Below are the code and all the weights of a small trained network. Each question names an input and a class and asks about switching units off, where a switched-off unit gives its printed mean instead of its output.

import numpy as np


def w(rows, s, z=0):
    codes = np.array(rows[::2]) - 128.0
    scale = np.full(codes.shape[1], s)
    scale[-1] = z or s
    return codes * scale


def f(y):
    return np.maximum(y, 0)


def log_softmax(a):
    a = a - a.max(-1, keepdims=True)
    return a - np.log(np.exp(a).sum(-1, keepdims=True))


def net(x, mask):
    res = np.array(x, float).reshape(1, 3) / 4 @ E
    y = f(res @ A[0][:, :-1].T + A[0][:, -1])
    res = res + np.where(mask, y, B[0][:, -1]) @ B[0][:, :-1]
    return log_softmax(res[-1] @ U[:, :-1].T + U[:, -1])


A, B = {}, {}
E = w([
[136,6,59],'x0',
[15,158,42],'x1',
[60,65,230],'x2',
],0.011)
A[0] = w([
[90,11,80,44],'N1',
[51,124,116,82],'N2',
[130,156,184,90],'N3',
[108,152,173,104],'N4',
[107,44,102,62],'N5',
[176,107,197,151],'N6',
[102,84,70,73],'N7',
[71,84,190,89],'N8',
[139,60,131,80],'N9',
[95,154,100,87],'N10',
[186,151,88,183],'N11',
[141,169,159,98],'N12',
[184,95,249,189],'N13',
[121,171,137,73],'N14',
[107,105,100,69],'N15',
[105,102,165,254],'N16',
[148,125,194,184],'N17',
[155,176,95,200],'N18',
[135,66,101,65],'N19',
[76,205,56,100],'N20',
[202,61,93,91],'N21',
[252,100,142,102],'N22',
[125,186,119,128],'N23',
[78,137,115,71],'N24',
[194,132,93,124],'N25',
[172,161,67,167],'N26',
[128,172,135,76],'N27',
[102,198,158,77],'N28',
[102,73,141,111],'N29',
[88,154,185,114],'N30',
[29,121,122,199],'N31',
[90,80,71,65],'N32',
[98,192,164,83],'N33',
[128,102,107,135],'N34',
[78,142,107,96],'N35',
[154,94,98,95],'N36',
[168,50,60,109],'N37',
[73,119,70,54],'N38',
],0.015,0.0069)
B[0] = w([
[155,155,147,219],'N1',
[97,101,153,183],'N2',
[111,143,141,168],'N3',
[150,156,129,165],'N4',
[137,155,145,189],'N5',
[94,100,153,203],'N6',
[124,156,146,179],'N7',
[39,196,6,196],'N8',
[126,158,154,173],'N9',
[110,114,156,167],'N10',
[93,115,88,209],'N11',
[137,138,137,167],'N12',
[114,103,137,250],'N13',
[137,169,149,155],'N14',
[134,125,138,150],'N15',
[108,102,70,202],'N16',
[105,110,117,195],'N17',
[113,131,104,211],'N18',
[144,159,156,170],'N19',
[100,110,142,234],'N20',
[122,152,139,198],'N21',
[74,108,159,225],'N22',
[137,143,121,184],'N23',
[105,102,166,162],'N24',
[81,134,115,188],'N25',
[65,113,103,216],'N26',
[142,164,151,157],'N27',
[143,144,156,186],'N28',
[122,162,119,174],'N29',
[146,177,127,180],'N30',
[102,64,136,229],'N31',
[123,142,141,183],'N32',
[144,141,148,185],'N33',
[140,131,130,158],'N34',
[123,101,160,173],'N35',
[140,144,141,162],'N36',
[125,150,138,213],'N37',
[111,119,145,184],'N38',
],0.015,0.014)
U = w([
[34,116,46,122],'0',
[54,9,196,68],'1',
[97,189,184,157],'2',
[63,60,77,248],'3',
[168,146,120,98],'4',
[136,143,60,86],'5',
[164,122,59,100],'6',
],0.015,0.012)

Each question gives the input, the list of numbers given to net, and the class t.
The units are the neurons (one row each of A and B). Each row of codes is followed by its name. A weight is (code - 128) times the scale printed after its matrix; where a second scale follows, it is the last column's (A, B and U).
mask holds one flag per neuron, in row order. A switched-off neuron (its flag False) gives its mean, the last column of its row in B, instead of its output. The means were averaged over made-up inputs and are rounded, as every weight is.
A unit's drop is (log p(t) with every unit on - log p(t) with that unit switched off) / (log p(t) with every unit on - log p(t) with every unit switched off).
unit that matters most: the unit with the biggest drop
top k neurons: the k neurons with the biggest drops, biggest first
drop when u is switched off: that unit's drop, to one decimal
input [6,-5,3], class 2: unit that matters most => N31
input [-8,-2,8], class 0: top 2 neurons => (N8 N16)
input [1,-8,-6], class 1: top 3 neurons => (N22 N8 N6)
input [7,4,6], class 2: top 2 neurons => (N1 N5)
input [-8,8,-2], class 1: top 2 neurons => (N31 N20)
input [-6,-4,6], class 0: top 3 neurons => (N8 N16 N17)
input [-5,-6,2], class 1: top 2 neurons => (N13 N6)
input [6,4,6], class 0: top 3 neurons => (N8 N16 N31)
input [-1,3,-1], class 3: top 2 neurons => (N22 N6)
input [-1,1,4], class 0: drop when N32 is switched off => 0.0
input [-4,-5,8], class 0: drop when N8 is switched off => 0.9
input [8,6,2], class 2: drop when N1 is switched off => 0.1
